Below is a small trained network, with its code and all its weights. Each question gives an input and a class and asks what happens when units are switched off, that is, made to give their printed mean instead of their output.

import numpy as np


def w(rows, s, z=0):
    codes = np.array(rows[::2]) - 128.0
    scale = np.full(codes.shape[1], s)
    scale[-1] = z or s
    return codes * scale


def norm(h):
    return h / np.sqrt((h * h).mean(-1, keepdims=True) + 1e-5)


def f(y):
    return np.maximum(y, 0)


def log_softmax(a):
    a = a - a.max(-1, keepdims=True)
    return a - np.log(np.exp(a).sum(-1, keepdims=True))


def net(x, mask):
    res = np.array(x, float).reshape(1, 7) / 4 @ E
    u = 0
    for l in range(3):
        y = f(norm(res) @ A[l][:, :-1].T + A[l][:, -1])
        res = res + np.where(mask[u : u + 14], y, B[l][:, -1]) @ B[l][:, :-1]
        u += 14
    return log_softmax(norm(res)[-1] @ U[:, :-1].T + U[:, -1])


A, B = {}, {}
E = w([
[165,105,150,120,107,197,214,94,84,87],'x0',
[130,126,127,129,132,120,132,122,126,131],'x1',
[162,158,57,69,40,88,64,40,95,43],'x2',
[75,146,182,113,91,202,89,2,141,239],'x3',
[127,136,141,140,123,134,122,132,128,119],'x4',
[55,24,49,221,69,136,117,119,104,126],'x5',
[129,123,123,120,131,122,132,126,124,136],'x6',
],0.0027)
A[0] = w([
[78,55,110,179,109,134,111,136,97,121,44],'L0N1',
[160,120,125,127,114,176,193,111,98,104,55],'L0N2',
[151,156,79,94,85,61,108,106,115,66,89],'L0N3',
[122,160,87,140,146,84,45,157,178,158,4],'L0N4',
[160,112,119,126,118,173,206,112,113,117,24],'L0N5',
[123,134,131,168,174,96,201,193,132,124,137],'L0N6',
[180,188,202,70,199,139,133,166,193,111,49],'L0N7',
[104,118,168,162,185,148,217,178,177,182,50],'L0N8',
[77,135,182,143,98,179,129,91,120,254,53],'L0N9',
[149,105,130,133,134,173,183,117,126,126,37],'L0N10',
[103,140,99,142,168,94,51,173,195,176,19],'L0N11',
[88,110,140,169,163,120,183,156,175,174,10],'L0N12',
[40,48,100,194,127,139,136,138,119,116,35],'L0N13',
[155,112,133,127,114,178,191,114,110,108,18],'L0N14',
],0.0043,0.004)
B[0] = w([
[181,222,118,127,93,96,175,149,156,185,186],'L0N1',
[81,133,153,133,101,75,109,145,80,125,171],'L0N2',
[172,92,141,111,109,175,65,109,132,118,249],'L0N3',
[57,106,248,126,67,45,159,106,48,89,162],'L0N4',
[56,103,245,93,57,60,150,114,45,92,155],'L0N5',
[129,90,141,125,171,176,105,145,177,102,251],'L0N6',
[163,188,74,177,83,109,193,138,102,212,245],'L0N7',
[180,86,158,124,112,162,39,164,51,155,226],'L0N8',
[101,116,121,135,208,148,143,63,221,50,236],'L0N9',
[78,137,193,133,107,44,124,146,98,116,146],'L0N10',
[71,118,253,131,77,49,151,141,18,83,178],'L0N11',
[193,52,158,149,128,182,31,185,66,161,165],'L0N12',
[209,212,105,196,53,86,185,154,146,211,207],'L0N13',
[60,95,254,125,56,68,164,106,25,86,149],'L0N14',
],0.0046,0.0028)
A[1] = w([
[100,108,152,97,99,156,250,124,79,83,75],'L1N1',
[168,214,96,77,142,109,172,145,106,191,80],'L1N2',
[130,112,131,93,126,170,78,116,97,100,85],'L1N3',
[136,108,75,110,176,118,166,191,154,57,70],'L1N4',
[6,118,74,137,116,74,109,136,140,83,2],'L1N5',
[185,109,130,139,153,62,142,216,77,66,131],'L1N6',
[147,98,105,151,190,132,134,193,141,78,79],'L1N7',
[98,116,141,165,100,91,255,205,128,188,125],'L1N8',
[112,144,172,182,173,164,116,134,101,151,91],'L1N9',
[25,146,126,106,146,27,88,166,133,147,78],'L1N10',
[111,126,47,176,73,110,182,134,116,161,84],'L1N11',
[124,117,68,178,81,109,174,131,128,164,82],'L1N12',
[151,100,98,175,142,95,125,196,136,60,99],'L1N13',
[161,213,155,62,156,118,170,130,96,167,113],'L1N14',
],0.0046,0.0061)
B[1] = w([
[54,121,221,161,135,15,102,147,79,94,164],'L1N1',
[163,180,37,220,37,90,190,145,216,164,171],'L1N2',
[139,86,111,128,122,109,113,171,151,106,148],'L1N3',
[45,116,114,74,154,176,137,5,190,132,150],'L1N4',
[107,158,160,143,66,159,123,123,129,154,130],'L1N5',
[43,113,150,106,141,141,164,58,186,137,252],'L1N6',
[76,133,116,71,158,179,158,67,182,116,158],'L1N7',
[175,136,88,94,83,129,50,85,99,85,227],'L1N8',
[124,87,97,102,98,119,125,153,116,96,163],'L1N9',
[75,132,254,137,78,55,192,86,6,64,154],'L1N10',
[177,240,110,143,90,59,166,181,187,153,161],'L1N11',
[168,219,123,122,91,93,155,142,171,155,157],'L1N12',
[88,146,139,104,166,157,177,33,170,142,184],'L1N13',
[127,135,99,235,61,85,163,177,162,162,196],'L1N14',
],0.0044,0.0042)
A[2] = w([
[142,105,115,119,158,133,139,119,124,138,73],'L2N1',
[127,109,145,135,173,157,149,188,118,151,106],'L2N2',
[134,100,132,138,165,170,110,182,104,153,86],'L2N3',
[158,96,130,124,176,169,110,178,96,149,85],'L2N4',
[102,137,176,128,126,85,130,134,60,118,104],'L2N5',
[183,115,90,89,122,142,54,134,90,94,87],'L2N6',
[152,126,74,180,98,128,144,138,128,152,100],'L2N7',
[165,161,90,162,122,116,158,161,126,158,101],'L2N8',
[131,143,127,125,161,123,155,168,114,151,59],'L2N9',
[90,149,112,118,178,163,118,74,169,137,89],'L2N10',
[131,126,104,115,96,91,107,100,116,95,133],'L2N11',
[136,100,122,137,165,171,113,157,70,158,78],'L2N12',
[132,173,72,134,164,182,91,134,1,141,2],'L2N13',
[115,127,163,137,126,144,177,122,58,104,109],'L2N14',
],0.0084,0.0092)
B[2] = w([
[108,179,164,106,119,140,120,94,108,120,128],'L2N1',
[182,137,80,131,104,139,62,94,69,108,171],'L2N2',
[223,101,29,133,139,190,64,117,53,105,164],'L2N3',
[210,101,65,139,178,178,61,128,76,152,161],'L2N4',
[77,83,200,104,123,59,80,81,54,97,219],'L2N5',
[230,47,55,195,222,233,50,194,34,182,171],'L2N6',
[167,212,129,101,127,108,162,183,174,150,214],'L2N7',
[149,203,82,167,65,107,162,157,193,171,223],'L2N8',
[112,126,99,121,127,155,108,104,148,122,131],'L2N9',
[61,70,83,38,179,126,231,175,187,20,197],'L2N10',
[134,122,162,151,179,149,118,187,104,169,254],'L2N11',
[141,106,89,121,180,175,90,158,117,140,152],'L2N12',
[254,124,150,227,93,96,36,178,76,193,128],'L2N13',
[97,135,168,140,127,66,79,153,87,159,195],'L2N14',
],0.0061,0.0042)
U = w([
[193,241,65,192,34,85,182,182,202,202,79],'0',
[224,49,54,155,185,229,22,151,37,136,201],'1',
[34,91,255,126,94,21,108,105,40,92,120],'2',
[36,80,73,38,208,182,216,80,236,51,4],'3',
],0.0099,0.0013)

Each question gives the input, the list of numbers given to net, and the class t.
The units are the neurons (one row each of A and B). Each row of codes is followed by its name. A weight is (code - 128) times the scale printed after its matrix; where a second scale follows, it is the last column's (A, B and U).
mask holds one flag per neuron, layer by layer. A switched-off neuron (its flag False) gives its mean, the last column of its row in B, instead of its output. The means were averaged over made-up inputs and are rounded, as every weight is.
A unit's drop is (log p(t) with every unit on - log p(t) with that unit switched off) / (log p(t) with every unit on - log p(t) with every unit switched off).
The circuit of an input: a set's keep is (log p(t) with only the set's units on - log p(t) with every unit switched off) / (log p(t) with every unit on - log p(t) with every unit switched off). Starting from the 12 units with the biggest drops (on a tie, the unit counted first), units are removed one at a time, each time the one whose removal leaves the highest keep (on an exact tie, the one counted first), for as long as the keep stays at least 0.8.
circuit, biggest first: the units of the circuit, biggest drop first
top k neurons: the k neurons with the biggest drops, biggest first
k most important neurons of layer l: the k neurons of layer l with the biggest drops, biggest first
drop when u is switched off: that unit's drop, to one decimal
input [-2,-3,5,-6,6,2,0], class 3: top 2 neurons : L1N13, L1N6
input [1,-5,-5,-5,3,2,-7], class 1: circuit, biggest first : L0N8
input [1,1,3,-7,2,-6,-2], class 3: circuit, biggest first : L1N6, L1N4
input [-8,4,8,0,6,-4,-2], class 1: top 2 neurons : L0N3, L2N6
input [5,3,8,-4,-6,8,-2], class 0: circuit, biggest first : L1N11, L2N7
input [0,-2,7,1,7,5,8], class 1: 2 most important neurons of layer 0 : L0N3, L0N7
input [5,5,-5,6,8,6,-8], class 0: top 4 neurons : L0N13, L1N6, L0N1, L0N6
input [0,0,-6,8,0,4,8], class 3: top 2 neurons : L0N9, L2N10
input [-7,-6,-6,5,-4,3,2], class 2: top 2 neurons : L0N11, L1N10
input [-2,-1,-7,6,-7,3,-7], class 1: circuit, biggest first : L0N8, L0N12
input [6,-3,2,0,0,5,-8], class 2: 2 most important neurons of layer 1 : L1N1, L1N2
input [-1,5,-6,-7,-3,2,-6], class 3: top 3 neurons : L1N7, L1N6, L1N13
input [0,-7,-7,-7,-5,2,-2], class 1: top 3 neurons : L0N8, L0N12, L0N9
input [6,1,0,6,6,-5,8], class 2: top 4 neurons : L0N13, L1N1, L0N9, L1N6
input [5,5,-5,8,8,4,6], class 3: circuit, biggest first : L0N9
input [-5,-6,-8,8,-7,-2,-5], class 1: 2 most important neurons of layer 1 : L1N6, L1N13
input [8,-7,7,-5,-2,3,2], class 2: top 3 neurons : L1N1, L1N8, L0N8
input [-5,-1,-4,-1,-3,-2,7], class 2: 3 most important neurons of layer 0 : L0N11, L0N4, L0N3
input [-6,5,7,7,-5,8,4], class 0: 2 most important neurons of layer 1 : L1N6, L1N8
input [-4,-7,3,0,1,-1,-2], class 2: circuit, biggest first : L0N4
input [2,-6,0,-6,0,-5,1], class 3: 4 most important neurons of layer 1 : L1N4, L1N6, L1N7, L1N13
input [6,7,2,7,-4,2,-3], class 3: 3 most important neurons of layer 0 : L0N9, L0N11, L0N4
input [-4,1,-7,-5,-7,-1,3], class 1: drop when L0N8 is switched off : 0.9
input [-3,0,4,5,-4,-3,-6], class 3: drop when L1N8 is switched off : 0.4
input [3,4,-3,6,-2,2,8], class 3: drop when L0N9 is switched off : 0.6
input [1,8,1,4,4,8,-7], class 0: drop when L0N4 is switched off : 0.0
input [-5,8,-3,-4,6,3,-2], class 2: top neuron : L0N11
